Here is a tiny trained network, its code and every weight. The questions are about switching its units off for an input and a target symbol, where a switched-off unit gives its printed mean instead of its output.

import numpy as np


def w(rows, s, z=0):
    codes = np.array(rows[::2]) - 128.0
    scale = np.full(codes.shape[1], s)
    scale[-1] = z or s
    return codes * scale


def f(y):
    return np.maximum(y, 0)


def softmax(a):
    e = np.exp(a - a.max(-1, keepdims=True))
    return e / e.sum(-1, keepdims=True)


def log_softmax(a):
    a = a - a.max(-1, keepdims=True)
    return a - np.log(np.exp(a).sum(-1, keepdims=True))


def net(x, mask):
    ids = ['ΓΘΛαβεζητφω'.index(c) for c in x.split()]
    T = len(ids)
    res = E[ids] + P[:T]
    u = 0
    for l in range(2):
        r = res
        for j in range(2):
            rows = slice(4 * j, 4 * j + 4)
            q, k, v = (r @ M[l][rows].T for M in (Q, K, V))
            z = softmax(np.where(np.tri(T) > 0, q @ k.T / 4**0.5, -1e9)) @ v
            o = O[l][rows]
            res = res + np.where(mask[u + j], z, o[:, -1]) @ o[:, :-1]
        u += 2
        y = f(res @ A[l][:, :-1].T + A[l][:, -1])
        res = res + np.where(mask[u : u + 4], y, B[l][:, -1]) @ B[l][:, :-1]
        u += 4
    return log_softmax(res[-1] @ U[:, :-1].T + U[:, -1])


Q, K, V, O, A, B = {}, {}, {}, {}, {}, {}
E = w([
[215,235,44,162,140,42,18,28],'Γ',
[75,182,51,221,54,147,109,31],'Θ',
[17,226,231,45,12,38,72,51],'Λ',
[73,60,38,165,126,245,78,128],'α',
[170,221,212,27,209,25,25,208],'β',
[18,66,197,59,73,138,75,228],'ε',
[237,157,49,94,254,188,22,160],'ζ',
[192,82,43,238,212,94,54,240],'η',
[187,241,222,223,210,7,143,185],'τ',
[83,192,98,4,119,235,10,80],'φ',
[18,143,157,242,50,20,151,199],'ω',
],0.0035)
P = w([
[184,123,160,203,93,171,66,187],'0',
[28,187,35,157,246,72,42,130],'1',
[204,212,230,202,4,180,7,233],'2',
[5,97,20,22,249,1,170,29],'3',
[245,243,249,220,42,166,7,245],'4',
[5,145,28,59,99,48,197,34],'5',
],0.0034)
Q[0] = w([
[13,19,14,6,250,36,247,7],'0.h0',
[251,241,243,249,6,191,7,241],'0.h0',
[250,249,234,237,8,177,6,234],'0.h0',
[17,85,4,20,238,9,239,3],'0.h0',
[208,6,2,98,226,246,202,61],'0.h1',
[206,3,25,109,211,255,252,20],'0.h1',
[64,213,230,195,84,31,8,237],'0.h1',
[76,227,225,187,108,24,6,239],'0.h1',
],0.0034)
K[0] = w([
[230,147,245,248,11,248,30,247],'0.h0',
[5,79,12,8,248,6,226,5],'0.h0',
[17,52,12,13,248,5,225,11],'0.h0',
[216,68,246,245,66,250,33,247],'0.h0',
[248,207,202,199,79,219,6,234],'0.h1',
[244,166,235,220,29,244,8,246],'0.h1',
[15,111,30,34,242,35,219,18],'0.h1',
[29,122,7,7,247,11,200,6],'0.h1',
],0.0035)
V[0] = w([
[179,172,194,108,188,10,66,78],'0.h0',
[186,211,161,7,247,4,44,194],'0.h0',
[185,12,198,248,27,240,217,226],'0.h0',
[50,17,223,99,166,199,171,236],'0.h0',
[69,167,121,203,155,17,115,61],'0.h1',
[12,226,212,119,101,18,73,187],'0.h1',
[196,27,43,218,91,179,216,16],'0.h1',
[7,92,97,167,8,160,200,26],'0.h1',
],0.0035)
O[0] = w([
[30,200,205,180,234,114,49,144,197],'0.h0',
[113,204,170,218,236,206,5,236,241],'0.h0',
[229,6,117,128,66,34,166,4,29],'0.h0',
[242,20,114,235,32,157,17,129,68],'0.h0',
[5,195,157,187,181,24,185,67,201],'0.h1',
[6,159,139,177,101,133,20,129,251],'0.h1',
[225,98,123,98,102,63,250,74,3],'0.h1',
[29,81,96,77,4,84,237,23,61],'0.h1',
],0.0033,0.0022)
A[0] = w([
[172,45,212,188,158,94,125,90,2],'0.n0',
[16,58,13,247,253,19,109,192,235],'0.n1',
[19,99,6,40,225,206,80,108,239],'0.n2',
[127,223,177,114,126,247,8,251,193],'0.n3',
],0.0033)
B[0] = w([
[5,247,5,248,248,249,247,6,128],'0.n0',
[20,92,37,232,239,60,251,188,231],'0.n1',
[15,60,17,43,242,198,211,54,211],'0.n2',
[78,183,155,115,178,232,20,191,254],'0.n3',
],0.0034,0.0067)
Q[1] = w([
[189,13,60,54,156,50,251,21],'1.h0',
[115,239,175,192,72,171,5,193],'1.h0',
[76,249,180,223,122,222,5,230],'1.h0',
[175,13,35,32,147,14,242,24],'1.h0',
[193,22,72,134,40,13,232,19],'1.h1',
[70,255,181,180,189,245,15,237],'1.h1',
[206,18,73,114,45,20,245,18],'1.h1',
[35,238,161,148,191,227,8,238],'1.h1',
],0.0034)
K[1] = w([
[226,202,191,247,7,233,5,249],'1.h0',
[38,96,62,19,250,41,240,60],'1.h0',
[39,51,86,7,245,3,240,16],'1.h0',
[242,181,138,228,9,251,17,238],'1.h0',
[205,215,95,240,33,235,18,164],'1.h1',
[47,64,108,7,250,12,240,60],'1.h1',
[213,217,133,236,24,234,8,188],'1.h1',
[64,34,120,9,241,38,240,81],'1.h1',
],0.0034)
V[1] = w([
[76,122,4,251,180,25,229,15],'1.h0',
[244,238,230,251,175,5,138,171],'1.h0',
[209,212,241,250,126,3,137,183],'1.h0',
[231,171,59,6,175,236,62,35],'1.h0',
[19,226,254,33,7,26,124,57],'1.h1',
[233,30,11,250,250,122,168,253],'1.h1',
[160,232,47,194,81,155,46,7],'1.h1',
[238,212,70,22,157,250,15,57],'1.h1',
],0.0034)
O[1] = w([
[24,17,169,7,168,3,244,6,218],'1.h0',
[88,249,251,226,254,31,44,6,78],'1.h0',
[24,236,252,250,241,26,14,6,52],'1.h0',
[222,234,40,21,230,246,247,251,66],'1.h0',
[8,245,53,253,15,250,43,2,14],'1.h1',
[247,6,250,7,234,2,86,212,254],'1.h1',
[8,248,4,24,196,76,251,46,111],'1.h1',
[202,245,23,18,244,229,242,253,65],'1.h1',
],0.0034,0.0029)
A[1] = w([
[8,204,72,107,208,139,166,190,252],'1.n0',
[7,201,82,103,216,138,142,159,244],'1.n1',
[202,25,132,58,20,136,195,122,222],'1.n2',
[162,186,184,248,5,252,6,208,205],'1.n3',
],0.0034,0.0031)
B[1] = w([
[16,226,27,78,191,140,238,42,255],'1.n0',
[16,216,32,98,223,82,223,29,252],'1.n1',
[113,13,22,18,37,43,243,130,145],'1.n2',
[195,233,119,253,16,246,9,164,177],'1.n3',
],0.0035,0.0083)
U = w([
[22,131,30,72,244,33,201,67,186],'Γ',
[68,93,63,28,84,25,243,24,245],'Θ',
[49,225,41,241,29,238,126,25,54],'Λ',
[205,16,66,15,9,69,225,179,161],'α',
[163,227,159,241,222,234,69,180,1],'β',
[217,37,55,249,12,232,7,225,249],'ε',
[249,187,197,22,210,166,222,244,42],'ζ',
[241,13,244,40,216,9,63,164,121],'η',
[155,188,252,222,223,82,29,52,43],'τ',
[191,232,11,58,42,237,223,230,1],'φ',
[82,23,220,207,27,57,54,10,173],'ω',
],0.0034,0.0032)

Each question gives the input, a string of symbols that net reads in full, and the target symbol t.
The units are the heads (4 rows each of Q, K, V and O) and the neurons (one row each of A and B). Each row of codes is followed by its name. A weight is (code - 128) times the scale printed after its matrix; where a second scale follows, it is the last column's (O, A, B and U).
mask holds one flag per unit, layer by layer, with each layer's heads first. A switched-off unit (its flag False) gives its mean, the last column of its rows in O or B, instead of its output. The means were averaged over made-up inputs and are rounded, as every weight is.
A unit's drop is (log p(t) with every unit on - log p(t) with that unit switched off) / (log p(t) with every unit on - log p(t) with every unit switched off).
The circuit of an input: a set's keep is (log p(t) with only the set's units on - log p(t) with every unit switched off) / (log p(t) with every unit on - log p(t) with every unit switched off). Starting from all 12 units, units are removed one at a time, each time the one whose removal leaves the highest keep (on an exact tie, the one counted first), for as long as the keep stays at least 0.8.
units of the circuit, in order: the units of the circuit, biggest drop first
unit that matters most: the unit with the biggest drop
k most important neurons: the k neurons with the biggest drops, biggest first
k most important neurons of layer l: the k neurons of layer l with the biggest drops, biggest first
which heads matter: for each layer, one digit per head in row order, 1 if its drop is at least 0.15 and else 0, layers parted by /
drop of u: that unit's drop, to one decimal
input ε Λ ζ Λ φ, target Λ: which heads matter => 00 / 01
input ω φ ε, target φ: units of the circuit, in order => (1.h0 0.n2 1.h1)
input ε β α Λ Γ, target Λ: which heads matter => 10 / 01
input η Λ η, target Λ: units of the circuit, in order => (1.h1 1.n3 0.h1)
input Θ Θ Θ, target Θ: unit that matters most => 1.h0
input α α β β ζ, target β: units of the circuit, in order => (0.h0 0.n3)
input Γ α φ ε τ, target ε: which heads matter => 00 / 01
input Γ α ε, target α: 3 most important neurons => (0.n2 1.n2 0.n1)
input ε Λ ω ω φ, target ω: which heads matter => 00 / 11
input Θ η φ, target η: units of the circuit, in order => (1.h1 0.n1 1.n0)
input Θ η Γ, target η: 4 most important neurons => (0.n1 0.n2 1.n0 1.n1)
input η β Γ, target β: units of the circuit, in order => (0.h0 0.n3 0.h1 1.h0)
input Γ ε ε η β, target η: which heads matter => 00 / 11
input ε α Λ, target α: which heads matter => 00 / 10
input η Λ τ β ε, target β: 2 most important neurons => (1.n3 0.n3)
input ε ε ω ω η, target ω: 2 most important neurons => (0.n1 0.n3)
input Γ β Λ, target β: unit that matters most => 0.h0
input Γ ε Θ Θ β, target Θ: which heads matter => 11 / 10
input η α Γ, target α: 2 most important neurons => (0.n2 1.n2)
input ε φ τ, target φ: unit that matters most => 1.h0
input η Λ ε τ ζ, target τ: 2 most important neurons => (0.n3 0.n1)
input Γ ε τ, target ε: 2 most important neurons of layer 0 => (0.n2 0.n1)
input α η Θ, target η: 2 most important neurons of layer 0 => (0.n1 0.n2)
input Γ Γ α φ ε, target φ: drop of 1.h1 => 0.2
